Here is a tiny trained network, its code and every weight. The questions are about switching its units off for an input and a target symbol, where a switched-off unit gives its printed mean instead of its output.

import numpy as np


def w(rows, s, z=0):
    codes = np.array(rows[::2]) - 128.0
    scale = np.full(codes.shape[1], s)
    scale[-1] = z or s
    return codes * scale


def f(y):
    return np.maximum(y, 0)


def softmax(a):
    e = np.exp(a - a.max(-1, keepdims=True))
    return e / e.sum(-1, keepdims=True)


def log_softmax(a):
    a = a - a.max(-1, keepdims=True)
    return a - np.log(np.exp(a).sum(-1, keepdims=True))


def net(x, mask):
    ids = ['αβγδεζηθλμξστφψω'.index(c) for c in x.split()]
    T = len(ids)
    res = E[ids] + P[:T]
    r = res
    for j in range(2):
        rows = slice(2 * j, 2 * j + 2)
        q, k, v = (r @ M[0][rows].T for M in (Q, K, V))
        z = softmax(np.where(np.tri(T) > 0, q @ k.T / 2**0.5, -1e9)) @ v
        o = O[0][rows]
        res = res + np.where(mask[j], z, o[:, -1]) @ o[:, :-1]
    y = f(res @ A[0][:, :-1].T + A[0][:, -1])
    res = res + np.where(mask[2:10], y, B[0][:, -1]) @ B[0][:, :-1]
    return log_softmax(res[-1] @ U[:, :-1].T + U[:, -1])


Q, K, V, O, A, B = {}, {}, {}, {}, {}, {}
E = w([
[157,106,201,145,178],'α',
[96,90,131,43,163],'β',
[215,111,108,132,134],'γ',
[191,166,188,51,75],'δ',
[103,67,178,120,124],'ε',
[40,51,78,85,148],'ζ',
[201,168,112,46,214],'η',
[92,248,63,193,150],'θ',
[211,102,101,53,32],'λ',
[123,80,71,142,24],'μ',
[119,109,69,108,133],'ξ',
[172,95,191,167,63],'σ',
[98,142,142,93,11],'τ',
[24,114,217,126,201],'φ',
[13,113,164,20,72],'ψ',
[239,179,172,75,205],'ω',
],0.013)
P = w([
[86,254,132,102,91],'0',
[113,135,193,74,59],'1',
[114,135,193,73,54],'2',
[113,132,192,75,59],'3',
[112,133,197,74,55],'4',
[114,132,197,72,57],'5',
[112,133,192,72,57],'6',
[106,138,198,65,62],'7',
],0.0089)
Q[0] = w([
[110,146,190,37,33],'h0',
[112,67,128,141,162],'h0',
[98,172,113,99,64],'h1',
[122,150,222,52,2],'h1',
],0.019)
K[0] = w([
[107,251,74,198,131],'h0',
[136,82,113,105,100],'h0',
[82,166,93,132,109],'h1',
[111,228,80,171,128],'h1',
],0.023)
V[0] = w([
[158,112,53,158,9],'h0',
[180,148,197,248,119],'h0',
[49,68,48,208,159],'h1',
[19,121,176,109,54],'h1',
],0.015)
O[0] = w([
[213,188,209,45,113,115],'h0',
[40,221,138,138,39,93],'h0',
[173,167,98,116,250,27],'h1',
[212,155,174,215,157,246],'h1',
],0.016,0.014)
A[0] = w([
[73,77,149,143,103,235],'n0',
[128,159,218,165,130,197],'n1',
[84,192,150,141,107,97],'n2',
[245,195,160,68,165,122],'n3',
[142,29,80,200,171,43],'n4',
[163,106,139,139,165,4],'n5',
[123,254,85,161,75,132],'n6',
[158,75,145,119,160,254],'n7',
],0.0092,0.0081)
B[0] = w([
[204,227,80,118,174,220],'n0',
[166,100,29,111,96,254],'n1',
[123,160,167,222,227,163],'n2',
[2,111,114,145,102,238],'n3',
[118,188,193,40,116,226],'n4',
[77,215,250,120,74,163],'n5',
[63,75,162,123,144,165],'n6',
[132,63,48,137,176,205],'n7',
],0.0081,0.023)
U = w([
[87,42,27,159,186,170],'α',
[119,149,33,59,150,174],'β',
[93,62,81,198,102,72],'γ',
[18,117,148,108,104,7],'δ',
[182,114,14,181,162,190],'ε',
[186,157,95,63,174,233],'ζ',
[53,141,149,93,169,130],'η',
[47,119,100,247,162,125],'θ',
[115,116,121,74,92,76],'λ',
[100,182,44,130,115,87],'μ',
[119,111,185,164,134,161],'ξ',
[176,193,105,142,90,42],'σ',
[80,213,211,142,96,3],'τ',
[163,250,104,145,184,211],'φ',
[113,254,170,31,111,96],'ψ',
[80,145,104,120,145,190],'ω',
],0.0067,0.0043)

Each question gives the input, a string of symbols that net reads in full, and the target symbol t.
The units are the heads (2 rows each of Q, K, V and O) and the neurons (one row each of A and B). Each row of codes is followed by its name. A weight is (code - 128) times the scale printed after its matrix; where a second scale follows, it is the last column's (O, A, B and U).
mask holds one flag per unit, heads first, then neurons. A switched-off unit (its flag False) gives its mean, the last column of its rows in O or B, instead of its output. The means were averaged over made-up inputs and are rounded, as every weight is.
A unit's drop is (log p(t) with every unit on - log p(t) with that unit switched off) / (log p(t) with every unit on - log p(t) with every unit switched off).
The circuit of an input: a set's keep is (log p(t) with only the set's units on - log p(t) with every unit switched off) / (log p(t) with every unit on - log p(t) with every unit switched off). Starting from all 10 units, units are removed one at a time, each time the one whose removal leaves the highest keep (on an exact tie, the one counted first), for as long as the keep stays at least 0.8.
units of the circuit, in order: the units of the circuit, biggest drop first
most important unit: the unit with the biggest drop
heads that matter: for each layer, one digit per head in row order, 1 if its drop is at least 0.15 and else 0, layers parted by /
drop when u is switched off: that unit's drop, to one decimal
input α ω δ ε φ ξ γ φ, target θ: units of the circuit, in order => (h0)
input δ ε ω σ φ, target σ: heads that matter => 01
input μ φ φ ω, target δ: units of the circuit, in order => (n3, h0, n0)
input δ ε μ β δ μ, target σ: heads that matter => 01
input α ω φ φ μ σ, target θ: heads that matter => 10
input λ δ ω φ ζ σ, target λ: heads that matter => 11
input ξ ω ω φ ε φ σ γ, target α: units of the circuit, in order => (n7, n3, h1, h0)
input ω ω μ ξ, target μ: units of the circuit, in order => (n0, h1, h0)
input ξ ω δ γ δ φ ω η, target α: heads that matter => 00
input β σ δ, target ζ: units of the circuit, in order => (h0, n4, n3)
input η ψ δ δ φ μ ψ φ, target β: units of the circuit, in order => (n0, h1, h0)
input ψ τ ζ γ φ μ ζ β, target ξ: heads that matter => 11
input β γ α δ α ξ, target ζ: units of the circuit, in order => (n4, h0, n3)
input φ σ δ λ γ, target φ: units of the circuit, in order => (n4, h0, n3, h1)
input γ φ γ σ φ φ ζ τ, target ψ: units of the circuit, in order => (h0)
input ε ψ α α φ α φ φ, target ε: heads that matter => 00
input δ γ σ η φ ω, target σ: heads that matter => 01
input ξ η ψ φ φ, target α: heads that matter => 11
input ω ψ δ, target μ: units of the circuit, in order => (n0, h0, h1)
input σ λ μ σ α τ β, target τ: units of the circuit, in order => (h0, n2)
input ζ β σ α ε ω τ φ, target η: most important unit => n5
input η ω η φ ε ω, target β: drop when h1 is switched off => 0.9
